Rows lie near named flat spaces through zero. A row that begins with a name and a colon came from that space; any other row is followed by the name of its block's space that it lies nearest.
zel-vad: [  9   9  -2   5  22   5 -15   9  -9  14  -9   3 -24   1   3   9   3   9
  -5  19 -18   4  21   2  -4   2  13   3 -10   0 -15 -18 -17  -5   6   6
   7  -4  17  -8  -6   8 -15   8 -17  13 -15   1   0  -3 -13  -9   1  16
   4  -9   3  14  13   3  28   2   5  -2]
nele-mef: [-28   7  50   5 -14   5 -29 -18  45  41 -40  32   3 -25 -20  -8 -33 -15
  12  27  44  29  52   9  -2 -23 -26 -34  -4   9  22 -37   7   9 -20   8
   4 -13 -44  -1   2  27  34  -3 -11  18  -5   5  31  14   6 -28  68 -10
   0  26  28   3 -17  -3  10  16  21   2]
[ 12   3 -18  -7 -17  11  14   0 -28 -17  12 -24   6   3  16   6  26  36
 -42 -16 -12 -17 -35   4   2  27  28  37   8  10 -17  13  -6  13   7 -13
   7  12  21   0 -10 -32  -9  -3  12   4 -11  11  -4 -13   3   1 -31   4
  18 -15 -15 -13   3 -20 -25 -14 -24 -14]	nele-mef
[  6   2  -9  -4   6   0   6  -3 -23 -15   9 -15   3   7   9  -1   5  12
 -11  -2 -16  -3  -3   4   9  13  -2  24  -4  -6   2   9  -6   1   7   7
  10  -9  15 -12   0 -22 -11   2   8  11   2   1   2   0  -4   4 -32   7
  12  -7 -13  -1  -9  -7  -3 -10  -4 -13]	nele-mef
gopi-pes: [-11  25 -13 -12   5   5   5   5 -10   5  28  -5   7   7 -15  21 -13   1
 -11   0  -7   2  -6   9  -7  13 -21  14  -2 -15  11  -5  17 -11  -6   1
   4  -5 -17   7   0   3   6   0   1 -13   4   8   0  -5  -1  14  -7  13
 -15   2   0   2  13   5   9  11  16  19]
gopi-pes: [ -6   5  21  13 -10   0   2   5 -11   8   8  31   9   9  14  33 -16 -29
 -16  -4  26  -2   2   2   3   5 -19   5 -11  -7  -4  -5  22 -14   1  12
   9 -33 -24   1  14   3   4 -11   7 -15 -10  23  -5 -23 -23  20  10  -3
  -1  -4  -7  15  11  10   1   9   6  31]
mig-fak: [  2   6  21   7 -16   5  -6   3  -3  -6   7  17  15   5  11  22   9  -5
   4  -2 -15 -21 -17  14  30  -9  -8  -8  -1   9 -20 -13  -2  11 -21  -3
  24   0 -12 -14   3 -18  17   4  13  50   0  20  -1  -9 -12  -7  16  -1
   2  28  10   9  -9  17  -9 -18 -20   1]
mig-fak: [ 14 -11  13  12  -9 -16  -1 -15  22  -5 -12  -2  -6   2   2  13   1   3
  16  17  -5  12   3   2  15   4 -11   9  -7  -1  -1  -6  16  -8  29   6
  -4  -2  -3  -9  24 -25  -9  24  24   9   4   3  -9   7   2  -5  10  10
   9 -18  -2  -9   8 -15  -7  -3   6  12]
[-45  79  13 -31  10 -21  21   2 -21 -23  37 -18   5 -40  24 -11 -42 -14
   5 -11 -23  -3  25  16  -8  16 -10  22  -9 -30  34 -13  -2  43 -14 -36
 -32  17   1 -18   8  22  10 -13   0 -29  -9 -16 -27   7   6   7 -18 -18
   8 -53  -7  33  54 -26 -14  11 -15  22]	zel-vad
[  7   8  18   8 -29   8 -32  -2  -1   3  -8  13  24   5   6 -17 -17  17
 -16  -4  11  -1  11  34   3 -18  -5  13  18  17 -13 -20 -15  10  -1  -4
   5  -9 -12 -10 -21  -2  11  -8   0  25 -18   4  22  11 -17   3  19 -12
  22   8  16  13 -14 -19   7   9  19  10]	nele-mef
pozur-roros: [ -4  12   3 -24 -22 -12   0  33  26   3  14   0 -20  -8 -19  11  19 -12
  14  21  14   8  -1  -1 -21  50  20 -18 -28  -1 -21 -24   1  -8  -1  -8
  -8  14  28  19 -26  -2  19  18 -37  -7  34   1   1  20 -23  21  10  38
 -35   6  -5  24  -4 -28  39 -22 -23  14]
nele-mef: [-16 -12  15   0   6   0  -5 -14  13   8 -24   1  -1  -2 -20  11   1 -29
  24   4  10  13  10 -16  -3 -13 -17 -18 -15  -5   7  -1   9  -1  -6   8
   9  -8 -20   3   0  15  12   8 -15   9  12   4   6  -7  -4 -12  15  -4
  -2   6 -14 -17  11   8   1   4  27   8]
gid-segos: [  1  -4  15   0 -11  21   3 -21   7  11  12  13  -4 -11   1   6 -18 -10
   7  -4   1   1  -5  -1   4  -7  -5 -13  -4   6  -6  -5  14   6   5   3
  -2  -3  15  10   2  17   3  -2   5   2  -1   4  15  -4  -8   1  -7   2
   7  -1  11  -1   4   5  -2   3 -10   9]
[  1  24  -8   0 -23  21 -25   3   8   4  -9   2  14  -1  16 -32 -21  25
 -34 -12  19   1 -11  22  -4 -16   5   7  20  11  -1 -14   5  26 -19  -8
  -4   1   1 -11 -27   1  21   1   5  10 -20  19  20  11  -9 -19  18   0
  15   8  21   5 -13 -27  18  18  14  -6]	nele-mef
[-17  -9   7   1 -19  41 -24 -36  22  28   4  43 -20  13  -1  16 -22   0
   3   9   0  30 -29  34  53 -30  -5  15   3  22 -22   5  19  -6  28 -39
   2  12  15  39  14  22 -22   0   3   2 -11   5  -5  44 -40  -1 -10  19
  12  24  -1 -11 -14  11  -3   0 -25 -12]	gid-segos
[ -3 -12   3 -14  16   1  12  -5  17  -1   4  -1   1   2  -6  12 -11 -13
   2  -3   4   4  10  -4   9  -8  -6 -10  -5   1  -3   3  -7  -1   6  18
   2 -12   3   9  -3  10  -6   0 -10  -8   4  -3   3 -11   7   6  14  -7
  -5   0  -3   1  -7  -1   5  -3  -8  15]	nele-mef
[-13  -3   1  -9 -23  12 -26  -1  -6 -15   0   4  -7 -11  11   0 -24  29
  17   0  12 -38   6   2  -7 -17  -2  15   9   2  44 -13  11  -3  -8  -8
   3  13 -10  -6  16 -30   8 -20  17   1 -17   3  19  -1  -2 -13   1  -1
   3   6  18 -20  22  -7 -10  14  -7  -3]	mig-fak
[  8  10   7  -4 -41  21 -28   7   3  13 -10  -5   1   8  35 -40 -22  59
 -52 -10  14 -12  -1  36   9   8   5  36  30  38 -24 -24   1  49  -5 -15
  -5  -2   8 -27 -25  -8  31 -30  23  22 -36  25  28   3 -14 -22   7 -14
  46   0  16 -13 -13 -21   4  21  17 -16]	nele-mef
[  6 -13  23  10 -14 -18 -26  -4 -20  -4   1  29   7   9  10   6 -13 -24
   8 -26   3   7  25  15  -7 -19  -9   7 -11  -5   5   3  13 -16  -2   3
   4  -5 -25  -4   6  10  11  21  -1 -13 -37 -18 -33  11 -14  26  -3   4
 -30   0 -13  25   7   8  -1  -2  -1 -30]	gopi-pes
[-12  -5  14  -1 -39  42 -10 -36  14  17   2  20 -18  -2   1  15 -37  -5
   6  12  16  11 -25  18   3 -16  21   2  -3  23 -26  11  31  -5   1 -18
  29 -14  36  14  27  28 -27   6 -13  10 -24   9   8  31 -30  15 -29  16
  18 -16  20   8  -1  34  -1   0  -8   0]	gid-segos
[ 35 -27   2  14  15 -22 -11  19  -3  14 -22  -5   6  -2   2 -11  14  -3
   3   4  -4   5  17   9  -6  -1  11  -8   6   3 -23   2   7 -17   5 -15
  27 -17   7 -17   9 -20 -15   9  -9  -1  -7  -6   1   5  -4   4   2 -21
 -15  -3   4 -11  -2   8  -9 -17  13  -4]	zel-vad
